Below is a small trained network, with its code and all its weights. Each question gives an input and a target symbol and asks what happens when units are switched off, that is, made to give their printed mean instead of their output.

import numpy as np


def w(rows, s, z=0):
    codes = np.array(rows[::2]) - 128.0
    scale = np.full(codes.shape[1], s)
    scale[-1] = z or s
    return codes * scale


def norm(h):
    return h / np.sqrt((h * h).mean(-1, keepdims=True) + 1e-5)


def f(y):
    return np.maximum(y, 0)


def softmax(a):
    e = np.exp(a - a.max(-1, keepdims=True))
    return e / e.sum(-1, keepdims=True)


def log_softmax(a):
    a = a - a.max(-1, keepdims=True)
    return a - np.log(np.exp(a).sum(-1, keepdims=True))


def net(x, mask):
    ids = ['ΔΛΩβγεζημξπτφ'.index(c) for c in x.split()]
    T = len(ids)
    res = E[ids] + P[:T]
    u = 0
    for l in range(2):
        q, k, v = (norm(res) @ M[l].T for M in (Q, K, V))
        z = softmax(np.where(np.tri(T) > 0, q @ k.T / 3**0.5, -1e9)) @ v
        res = res + np.where(mask[u], z, O[l][:, -1]) @ O[l][:, :-1]
        u += 1
        y = f(norm(res) @ A[l][:, :-1].T + A[l][:, -1])
        res = res + np.where(mask[u : u + 4], y, B[l][:, -1]) @ B[l][:, :-1]
        u += 4
    return log_softmax(norm(res)[-1] @ U[:, :-1].T + U[:, -1])


Q, K, V, O, A, B = {}, {}, {}, {}, {}, {}
E = w([
[253,163,169,191,141,112],'Δ',
[74,114,127,103,134,100],'Λ',
[116,112,189,93,146,132],'Ω',
[115,134,91,44,130,106],'β',
[178,127,143,67,121,122],'γ',
[103,82,91,44,166,114],'ε',
[142,117,105,73,119,134],'ζ',
[140,69,181,102,181,73],'η',
[99,79,185,160,126,146],'μ',
[203,80,122,125,162,122],'ξ',
[166,85,161,89,169,132],'π',
[131,143,70,174,138,148],'τ',
[116,31,63,185,168,129],'φ',
],0.025)
P = w([
[165,139,85,54,119,217],'0',
[81,28,98,66,150,46],'1',
[152,88,110,119,142,65],'2',
[134,73,105,112,134,121],'3',
[135,77,119,124,148,142],'4',
[108,128,112,105,181,125],'5',
[125,106,140,136,178,160],'6',
[109,116,131,129,203,162],'7',
[137,137,156,131,222,181],'8',
[133,125,157,141,227,209],'9',
[109,142,148,135,252,194],'10',
],0.011)
Q[0] = w([
[116,148,143,110,77,156],'0.h0',
[101,185,120,143,125,148],'0.h0',
[147,71,148,108,252,153],'0.h0',
],0.019)
K[0] = w([
[128,137,152,117,85,88],'0.h0',
[125,181,157,120,95,138],'0.h0',
[132,100,131,168,251,188],'0.h0',
],0.018)
V[0] = w([
[97,208,100,101,56,217],'0.h0',
[62,88,5,187,120,178],'0.h0',
[38,139,177,147,74,100],'0.h0',
],0.019)
O[0] = w([
[217,185,106,168,5,191,8],'0.h0',
[206,167,32,244,213,128,152],'0.h0',
[164,240,106,42,181,219,89],'0.h0',
],0.011,0.019)
A[0] = w([
[7,123,177,215,159,189,180],'0.n0',
[214,116,175,156,114,150,252],'0.n1',
[154,97,157,46,176,129,115],'0.n2',
[119,227,92,154,155,117,120],'0.n3',
],0.022,0.003)
B[0] = w([
[246,146,208,49,205,109,252],'0.n0',
[71,92,3,38,154,157,144],'0.n1',
[104,195,35,78,147,162,236],'0.n2',
[165,87,96,105,137,223,149],'0.n3',
],0.016,0.018)
Q[1] = w([
[236,45,40,42,124,123],'1.h0',
[148,135,120,203,135,74],'1.h0',
[122,8,61,2,203,97],'1.h0',
],0.016)
K[1] = w([
[150,100,190,185,5,168],'1.h0',
[197,209,146,115,116,47],'1.h0',
[206,42,119,102,19,197],'1.h0',
],0.014)
V[1] = w([
[200,175,79,133,68,170],'1.h0',
[195,14,73,154,80,80],'1.h0',
[185,87,207,101,5,157],'1.h0',
],0.022)
O[1] = w([
[148,192,71,162,67,169,209],'1.h0',
[178,148,102,107,66,32,254],'1.h0',
[56,253,126,150,79,85,141],'1.h0',
],0.019,0.0092)
A[1] = w([
[59,192,239,193,94,81,45],'1.n0',
[96,1,103,104,180,215,253],'1.n1',
[207,103,148,211,110,176,134],'1.n2',
[117,93,167,25,162,36,185],'1.n3',
],0.023,0.0011)
B[1] = w([
[117,145,53,236,223,145,167],'1.n0',
[88,205,104,91,152,42,211],'1.n1',
[113,216,64,143,151,163,148],'1.n2',
[118,65,72,118,69,255,252],'1.n3',
],0.022,0.024)
U = w([
[82,122,1,138,111,67,252],'Δ',
[199,175,78,123,141,221,210],'Λ',
[48,201,166,183,146,176,141],'Ω',
[152,195,151,125,35,100,78],'β',
[75,198,111,157,63,22,76],'γ',
[189,103,113,129,51,77,53],'ε',
[147,193,110,107,9,47,123],'ζ',
[64,103,200,82,138,59,74],'η',
[144,190,94,15,181,92,154],'μ',
[110,51,112,150,92,85,100],'ξ',
[76,67,77,141,96,192,48],'π',
[231,144,62,208,90,134,41],'τ',
[204,70,96,200,207,39,87],'φ',
],0.0098,0.0041)

Each question gives the input, a string of symbols that net reads in full, and the target symbol t.
The units are the heads (3 rows each of Q, K, V and O) and the neurons (one row each of A and B). Each row of codes is followed by its name. A weight is (code - 128) times the scale printed after its matrix; where a second scale follows, it is the last column's (O, A, B and U).
mask holds one flag per unit, layer by layer, with each layer's heads first. A switched-off unit (its flag False) gives its mean, the last column of its rows in O or B, instead of its output. The means were averaged over made-up inputs and are rounded, as every weight is.
A unit's drop is (log p(t) with every unit on - log p(t) with that unit switched off) / (log p(t) with every unit on - log p(t) with every unit switched off).
The circuit of an input: a set's keep is (log p(t) with only the set's units on - log p(t) with every unit switched off) / (log p(t) with every unit on - log p(t) with every unit switched off). Starting from all 10 units, units are removed one at a time, each time the one whose removal leaves the highest keep (on an exact tie, the one counted first), for as long as the keep stays at least 0.8.
circuit, biggest first: the units of the circuit, biggest drop first
k most important neurons: the k neurons with the biggest drops, biggest first
top k neurons in layer l: the k neurons of layer l with the biggest drops, biggest first
input φ Λ μ μ μ μ Ω η, target φ: circuit, biggest first : 0.h0, 0.n2
input Λ μ Λ Ω Δ Λ, target Λ: 3 most important neurons : 0.n1, 0.n2, 1.n1
input Ω Ω μ ζ ζ Ω γ Ω Λ, target Ω: circuit, biggest first : 0.h0, 1.h0
input Ω μ ζ μ μ Ω γ μ μ μ Ω, target Ω: circuit, biggest first : 1.h0, 0.h0
input ζ Λ Ω ζ ζ, target ζ: circuit, biggest first : 0.h0, 1.h0
input μ φ μ Δ Λ ζ μ β Ω Ω φ, target φ: circuit, biggest first : 0.h0, 1.n3
input μ β π φ, target φ: circuit, biggest first : 0.h0, 0.n2
input Ω ζ Λ π τ μ μ μ Δ τ μ, target Ω: circuit, biggest first : 1.h0, 0.h0
input π π π ε, target π: top neuron in layer 1 : 1.n3
input π Λ γ, target π: circuit, biggest first : 0.h0, 1.n3
input Δ μ μ μ μ τ π π Ω Δ, target Δ: 2 most important neurons : 0.n2, 1.n0
input τ μ ε β π Λ η τ, target τ: 3 most important neurons : 0.n2, 1.n1, 1.n3
input Δ Δ ξ μ ξ φ Ω Ω ζ μ γ, target Δ: top 2 neurons in layer 0 : 0.n0, 0.n2
input Δ Ω μ Δ, target Δ: top neuron in layer 1 : 1.n0
input π Λ μ μ Δ μ μ μ ξ ζ, target π: top 2 neurons in layer 1 : 1.n3, 1.n1
input φ μ Δ, target φ: 2 most important neurons : 1.n3, 0.n2
input π μ ζ π μ π Λ, target π: circuit, biggest first : 1.n3, 0.h0
input φ ε φ Λ, target φ: circuit, biggest first : 0.h0, 0.n2
input Ω Ω Ω, target Ω: circuit, biggest first : 0.h0, 1.h0
input π Ω μ, target π: 2 most important neurons : 1.n3, 1.n1
input Ω β Ω Ω μ μ μ μ π, target Ω: most important neuron : 1.n0
input Δ Ω Ω Ω Δ μ φ μ π, target Δ: top 3 neurons in layer 0 : 0.n2, 0.n0, 0.n1
